In the rows, zero is written as 128.
[ 90 174 156 134 101 107 171 128  82 142 122 139 119 165 137 173 139 151
 100 141 171 135 115 110 101 158 117 107 174 137 129 154 158 100 186 168
 111 131 158 123  93 119 154 117]
8
[137 154 132 131 127 112 113 189 119  96 146 108 113 135 145 111  87 128
 112 110  90 128 132 117 112 143 120 131 145  95 154 105 109 132 163 123
 131 160 192 140 100 128 133 133]
8
[139 140 137 123 115 115 102 131 117 105 119  96 115 118 176 112  88 112
 115 125  90 144 129 120 103 121 150 128 143  89 145 118 104 110 161 117
 142 144 181 157 124 148  90 128]
6
[113 120 148 137 135 127 131 132 129 127 163 156 133 102 152  91 122 120
  93 107 119 158 179 113 112 114 120 104 124 144 134 151 149 101 105 114
 155 129 128 136 150 126 108 125]
8
[137 128 177 129 148 103 114 168 127 186  86 153 133  87 173 108 123 105
 130 111 130  95 145 175 101 106 137 154  54 132 128 124  99  79 172 138
 133 128 146 119 168 137 124 129]
4
[122 150 150 134 126 150 117 160 130 161 186 157 101 101 116 153 104 121
 150 109  85 148 181 155  97 109 168 143  88 116 189 169 120 121 158  88
 118 115 134 164 137 155 147 155]
8
[141 162 134 145 107  96  97 168  99 128 116 113 129 148 162 113  84 109
 133 123 105 125 120 125 119 127 144 130 139  97 142 101 107 131 152 120
 159 153 180 149 117 173  91 135]
8
[151 116 120 116 165 108 105 163 116 123 122 132 156 110 152 122 152 111
 142 100 106 125 151 129 117 126 114 145 117  70 151 114  88 162 144 113
 141 124 192 105 151 137  79 125]
8
[121 136 150 127  97 120 152 112 127 118 149 170 131 115 153 108 139 113
  63 115 125 141 155 148 116 122 134 109 121 107 116 120 143 115 114  90
 150 120 115 105 150 120  85  95]
6
[ 92 146 138 121 127 109 132 183 112 173  88 136  99 113 146 152  96 115
 133 115 119  95 123 171  87 145 158 144 106 112 101 123  76  69 193 124
  95 114 169 104 151 129 134 122]
5
[104 123 142 116 106 127 128 150 129 121 160 193 132 114 160  94 124 112
  70 116 108 132 168 156 106 130 133 114 107 113 122 116 138 106 130  99
 147 121 134 130 125 123 103 110]
6
[118 122 147 133 124 120 141 160 143 116 144 162 130  93 144 103 145 117
  78 111 118 146 177 126 112 135 122 105 108 159 117 132 158 115 113 110
 137 129 106 120 135 106 104 109]
2
[107 145 123 113 128 169 109 128 109 181 161 168 120  74 144 145 120 137
 100  84 106 137 128 158  86 119 161 170  97 145 192 147 110  98 111  97
 101  96 109 145 180 164 131 110]
2
[119 162 149 136 125 112 110 152 135 140 163 139 101 100 132 138 109 138
 138  87  77 148 181 128  99 112 154 140 108 134 175 179 137 103 150  92
 120 132 140 149 120 135 133 144]
1
[133 135 141 136 118 124 151 159 122 119 147 156 139 142 137 125 128 110
  77 111 112 143 150 123 119 116 127 117 129 152 137 134 167 108 105 105
 170 123 112 110 119 114  95  97]
7
[114 120 123 133 116 119 108 150 110 132 142  91 121 120 169 125  60 123
 117 125 119 116 117 119  96 122 143 138 155 115 115 128 104  83 146 143
 141 145 174 143 141 140 111 125]
0
[ 93 128 170 127 145 116 136 117 101 202  70 144 115 111 164 143 122 113
 143 156 108 114 130 188  90 109 155 126 115 117 126 116 114 104 217 148
  97 123 166 140 112 136 118 138]
0
[136 143 146 103 112 126 108 144 104 144 132  74  98 140 173 118 117 134
 139 104  99 123 149 110 101 130 117 131 129 123 172 107 111 134 126 124
 162 155 170 171 120 102  86 152]
4
[ 97 130 177 139 149 109 135 159 137 155  30 143 116 118 193 118 121 101
 142 140 127  72 146 147  99 135 167 148  53 114  93  98 116  50 197 148
 134 111 174  90 157  77  99 101]
0
[ 63 183 160 139 101  98 172 154  86 120  96 128 144 153 127 168 112 160
  83 142 144 144  66 107 124 153 142 168 135 189 137 124 137  88 236 180
 101 136 138 121  96 130 121 106]
2
[106 129 119 136 132 111 115 129 154 183   4 221 156  98 158 168 182  79
 116 141 129  91  83  94 104  94 144  96 109 143 121  78  92  52 177 157
 114 122  96 103 147 130  96 105]
7
[128 130 143 118 142 101 129 136 133 181  50 137 130  84 152 145 119  97
 118 109 133  89 112 175  77  94 144 133  82  75  92 110  50  77 203 103
 100 114 163 110 156 151 104 125]
8
[113 198 156 107  81 146 112 146 111 156 141 188 101 114 145 151  69 113
  80  78  98 142 149 172  89  83 169 144  84 121 185 147  94  87 181  83
 130 132 124 139 114 102 108 145]
7
[152 138 139 118 119 128 116 129 130 121 140 129 129 125 178 100  99  81
 125 117 113 131 125 144 123 123 125 135 167  90 161 115  74 107 137 119
 140 148 181 158 121 158 107 131]
4
[125 167 155 132 115 103 108 159 133 105 145  98 130 144 177  86  91 100
 122 119 100 151 127 102 123 126 126 141 142  88 166  99 105 107 189 148
 123 157 199 154 101 155  99 166]
8
[120 147 141 131 141 144 131 172 126 156 176 168 115  85 113 124 105 132
 142 104  86 142 188 151 115 110 132 150  88 133 177 170 103 116 170 108
 104 118 135 141 132 141 135 138]
8
[133 165 130 119 107 156 147 184 127 141 173 123  97 105 138 153 109 153
 111 101  99 134 135 161  99 140 163 163 113 133 175 135 135 103 124  77
 123 126 116 130 133 123 127 126]
1
[167 168 174 155 104  72  80 118 115 200  91 102 130 159 184  90 139 124
 121  89  95 111 131  82  67 134 142 157 154  58 130 108 104 115 163 133
 148 141 177 137 126 164  92 143]
4
[109 123 148 126 119 104 124 133 141 132 143 168 125 153 139  91 114 142
  87 100 108 135 181 129 114 128 118 107 144 110 114 143 137 117 106 107
 158 123 120 125 142  95 110 120]
6
[127 135 132 129 133  93  86 177 142 116 131 114 127 135 168 110 112 121
 119 105 102 139 131  97 100 129 138 125 148 103 167 102 104  92 130 130
 145 169 197 148 106 126 124 155]
2
[104 156 173 129  99 106 159 133  96 133  88 146 129 159 162 161 143 135
  84 139 164 147  95 115  78 154 132 127 146 138 126 141 140 107 174 161
 118 138 131 133 103 105 137 102]
2
[150 152 122 127 115 100 102 163 123 111 119 122 119 128 161 122  96 109
 116 122  97 128 107 126 103 136 142 137 165  90 143 112  95 125 145 116
 140 157 173 152 105 141  98 138]
0
[143 150 131 146 120 122  98 150  95 122 101 137 131 120 168  99 111 115
 126 122 105 151 126 121 102 132 157 138 157  83 147 110 109 115 147 138
 163 154 183 135 118 122  82 120]
8
[133 120 171 133 151 100 116 170 121 179  77 134 113  99 176 120 115 119
 118 125 130 113 141 159 100 127 144 144  63 133 131 129 101  72 171 170
 107 103 140 115 172 132 132 108]
2
[133 122 132 144 119 109 132 143 121 136 146 146 135 108 142 105 135 135
  64 122 104 141 178 133 110 129 131 141 121 154 111 129 157  97  97 124
 169 116  99 125 160 118  91 105]
6
[100 126 166 119 146  97 102 148 126 179  71 135 118 114 165 120  97 122
 137 110 131 101 159 175 103 108 152 134  72 114 122 133 107  51 195 152
 105 106 179 123 169 136 127 128]
6
[114 171 186 131  96 107 157 117 114 130  78 119 122 159 151 163 155 141
  95 143 157 141  82 110 101 149 143 110 169 102 126 138 175 125 204 155
  97 135 131 108  77  98 130 105]
3
[ 89 169 136 127 112 101 166 152  92 113 148 126 123 121 147 160 153 158
  89 155 159 136  72  98 101 183 131 133 194 123 126 161 143  83 179 175
  97 137 168  95  86 114 166 106]
2
[114 113 164 129 148  90 115 166 126 166  69 122 109  92 171 126 101 142
 129 102 117 113 153 145 109 124 142 136  75 113 146 138  85  63 184 149
 119 118 162 129 159 118 102 114]
3
[127 133 178 131 162  96 115 182 141 159  97 144 123 127 164 131  99 128
 139 121 130  86 137 142 126 105 130 126  66 104 143 132 104  69 190 158
 102 111 175 100 147 140 151 122]
8
[110 124 146 131 120 126 133 137 135 136 137 175 124 129 152 129 128 127
  88 111 107 123 152 131 105 132 137 125 114 126 113 123 134 106 114 112
 140 111 116 122 136 121 110 113]
5
[103 167 157 130  99 102 164 127  99 147 102 147 136 164 142 179 162 143
  89 134 148 133  86 106  87 153 127 113 176 133 116 122 135 118 180 139
 121 137 138 111  89 119 131 123]
5
[146 134 145 127 111  98 121 169 115 106 158  92 109 129 171 107 128  83
 116 142 105 160 114 125  88 163 145 133 160  68 145 110 101 137 146 131
 130 148 184 148 106 143 124 136]
2
[152 147 133 126 123 119 112 166 120 104 122 113 128 125 162 110  88  82
 128 115 101 142 124 136 107 134 145 133 145  89 143 121 105 131 175 112
 145 147 179 146 108 154 106 148]
7
[132 129 142 137 123 105 120 146 115 119 122  88 108 121 172 117 109 115
 122 134 105 138 112 112 119 141 153 145 139  73 150 116  99 120 137 140
 146 139 155 112 147 108  96 113]
3
[110 157 195 142 102  66 152  87 110 159  71 158 129 159 136 154 185 152
  95 163 158 166 124 121  96 148 143 121 164  98  98 151 124 105 192 178
 114 124 126 140 110 106 134 140]
8
[104 137 176 121 163 127  98 162 116 184  82 146 120 105 164 120 112 112
 149 125 119 123 145 166 115  97 165 136  52 128 161 123 103  72 200 152
 112 103 172 109 167 121 137 128]
8
[145 135 145 123 129  99 104 159 118 112 119 120 131 135 163  96 106  91
 137 125  92 145 146 137 105 123 140 128 149  83 154 104 104 134 167 119
 150 163 193 153 108 135  94 150]
6
[122 113 139 139 127 119 148 128 135 121 129 156 132  98 165  93 141 129
  81  96 105 149 169 126  97 127 129 126 112 107 105 130 147 101 131 105
 135 122 141 107 121 118  79  95]
1
[110 126 170 129 141  50 118 158 110 156  91 145  96 103 180  90  89 136
 130 161 118 102 152 162 116 132 146 146  75  81  87 162  88  70 184 168
 100 118 166 127 151 151 123 134]
6
[ 99 125 170 119 140 111 129 151 131 175  67 145 110 111 184 126 127 111
 131 119 119 103 139 150  83 137 163 150  82 112 118 107 100  68 173 126
  95 108 145 116 179 122 116 113]
1
[136 126 131 142 137 111 124 157 134 177  42 183 119 128 162 145 116 130
 136 147 141  95 149 155 103 135 168 155  76 104  89 134  82  74 169 138
 111 101 147 114 144 133 116 112]
0
[ 95 167 161 129 106  96 124 153 151 130  83 168 130 162 176 170 137 124
  80 148 139 163  84 131 106 140 145 108 125 108 111 145 134 102 219 170
 109 115 127 110  88 125 151 151]
5
[122 140 152 127 135 132  96 162 140 142 143 123 118  85 143 122  83 141
 149  77 101 138 205 154 121 107 136 148  72 122 170 189 105 110 167 106
 126 122 148 138 145 111 124 133]
3
[125 135 143 139 122 143 119 126 126 153 166 140 103 115 118 141  88 149
 128 108  88 142 168 150 106 110 170 143 106 103 165 155 114 113 162 110
 148 115 134 137 141 121 142 137]
6
[123 150 144 137 118  97 106 147 118 118 129 133 122 123 163 123 116 111
 130 129  78 170 125 141 108 117 145 132 161  77 187 110  83 126 158 119
 131 181 209 148 105 128 109 136]
0
[104 131 139 130 130 133 112 160 144 140 170 129 113  93 140 143  97 120
 135  79  91 147 168 159  92 111 137 148 101 135 172 170 130 103 145 116
 133 126 123 149 157 117 144 140]
1
[132 140 127 121 111 108 122 155 125 112 133 107 113 125 171 128  93 129
 117 110 120 127 117 120 103 158 128 134 161  83 138 128 100 122 152 132
 139 140 167 146 134 131  92 142]
0
[118 121 131 140 118  94 162 161 130 152  72 176 115 116 171 156 139 106
 133 118 164 100 153 146  79 145 152 135  66  71  95 135 105  74 170 113
 104 117 191 105 137 152  85 108]
0
[134 149 140 142 125 145  93 189 134 167 176 165 112  86 106 126  90 149
 137  86  67 131 206 149 106 100 142 130 111 132 176 162 117  96 160 105
 117 128 144 153 115 134 136 132]
8
[112 102 138 127 161 115 112 152  92 183  69 141 125 107 169 151 115 110
 135 121 131 107 128 166  90 127 148 160  89 129 139 127  90  84 159 172
 114  97 158 122 182 138 118  90]
2
[140 150 101 127 123 146 115 150 147  97 122  97 119 115 172 124 105 118
 134 118 103 152 126 104 119 138 146 131 166  87 159 113 108 115 149 115
 125 153 193 131 113 125  82 141]
0
[121 130 157 114 131 120 128 148 112 108 132  80 119 152 177 112  85 118
 109 100 107 142  85  93  65 157 147 157 162 101 142 118 113 110 179 125
 146 136 170 158 119 130 124 136]
1
[ 97 163 192 152 110 112 163 102 104 146 104 145 126 163 156 127 144 182
 107 170 151 154 108  86 120 139 157 145 145  80 126 140 160 131 204 177
  83 155 147  76  80  91 141 124]
3
[104 154 140 125 115 151 120 165 142 155 186 143 104 107 129 129  67 145
 141  91  85 121 183 126 115 110 136 144 106 143 172 167 121 101 165 107
 100 122 135 153 127 137 112 147]
0
[115 140 142 133 111 131 114 160 141 136 177 161 124  97 107 150 102 125
 135  80  91 130 176 164 106 114 155 159 115 127 156 145 107 105 130  96
 137 133 122 149 151 120 113 149]
5
[128 142 130 117  84 103 153 176 120 133 136 173 120 120 165 137 147 169
  72 112 131 126 145 157 129 162 111  95 100 118  99 141 124 120 112  94
 151 100 115 110 115 141  72  99]
5
[112 124 181 114 164 130 128 148 141 150  81 132  99  98 185 142  87 108
 150 128 143  79 139 153 115 125 157 116  95 108 148 140 121  71 185 144
 107 117 152 115 155  99 144 131]
3
[103 125 124 141 123 122 144 184 154 126 150 165 119 122 135 125 105 118
  85 104 111 102 184 104 124 142 141 105 130 149 119 121 151  87 115  84
 155 125 114 103 131  99 105 111]
3
[113 166 145 131  87 148 152 113  85 124  83 151 122 155 159 150 104 150
  90 160 163 151 111 136 111 152 136 122 147 142 126 120 142 117 220 184
 109 140 142 144  85 120 142 117]
6
[152 128 124 126 128 118 115 183 123  98 143 108 117 120 160 106  89 100
 125 108 112 149 132 114 104 151 133 132 153 104 159 125  86 111 147 131
 140 147 184 150 113 136 111 128]
2
[151 151 148 124 125 125 116 155 127 106 124  94 125 119 176 117 115  86
 125 117 106 137 114 107  90 140 150 146 150  95 167  88 109 132 156 115
 130 161 175 146 120 134  97 147]
2
[127 129 166 131 135 105 140 185 133 164  85 135 127 143 168 146 114 104
 144 122 150  75 127 176 106 138 130 143  47  99 116 121 125  96 200 155
 123 102 156 114 137 151 153 131]
7
[ 85 160 141 130 100 108 134 108 115 130  99 140 137 192 153 171 130 173
  83 152 159 166  70  92 135 144 120 125 150 165 161 146 146  83 179 208
 117 110 121 156 114 154 165 118]
6
[125 142 154 135 118 156 100 165 158 151 156 144 111  95 128 108  99 122
 135 107  79 148 201 140 135 103 152 115  96 132 179 127 117 119 181 111
 119 136 126 133 110  95 129 145]
3
[146 147 152 142 104 100 117 137 103 163 134 187 129 140 139 100 148  90
  94 105 101 145 182 113 105 118 150 116 139  90 124 122 137 129 128 106
 135  99 132 107 132 145  42  98]
8
[102 141 136 103 141 105  95 145 105 151  60 169 122  90 161 127 115  72
 118 143 128 156  96 145 101 100 165 122 122 163 164 128  71  41 192 171
 135 129 143 153 148 113 116 139]
6
[133 128 142 126 112 144 127 137 107 176 181 119 116 100 120 116  97 139
 104  76  77 132 152 149  74  95 122 146  92 147 142 162  99 121 126  74
 138 107 100 144 135 139 138  90]
1
[132 160 130 144 102 184 127 115 113 166 137 158 115  85 129 149  96 112
 137 119 101 147 134 191  85 127 165 166 101 142 120 191 104 152 133  84
 142  98  52 155 167 147 150 118]
5
[104 149 132 130 117 171 116 162 151 146 161 177 130  97 116 150 104 135
 134 103  75 106 166 147 109 103 154 146  84 138 154 152 131 112 150  78
 136 123 102 137 126 118 145 130]
7
[120 109 121 134 134 147 136 120 118 126 155 147 107 128 158 101  93 126
  94 110 100 142 178 132 112 117 144 110 125 135 115 144 151 105  87  88
 153 111 137 120 123 123 114  90]
1
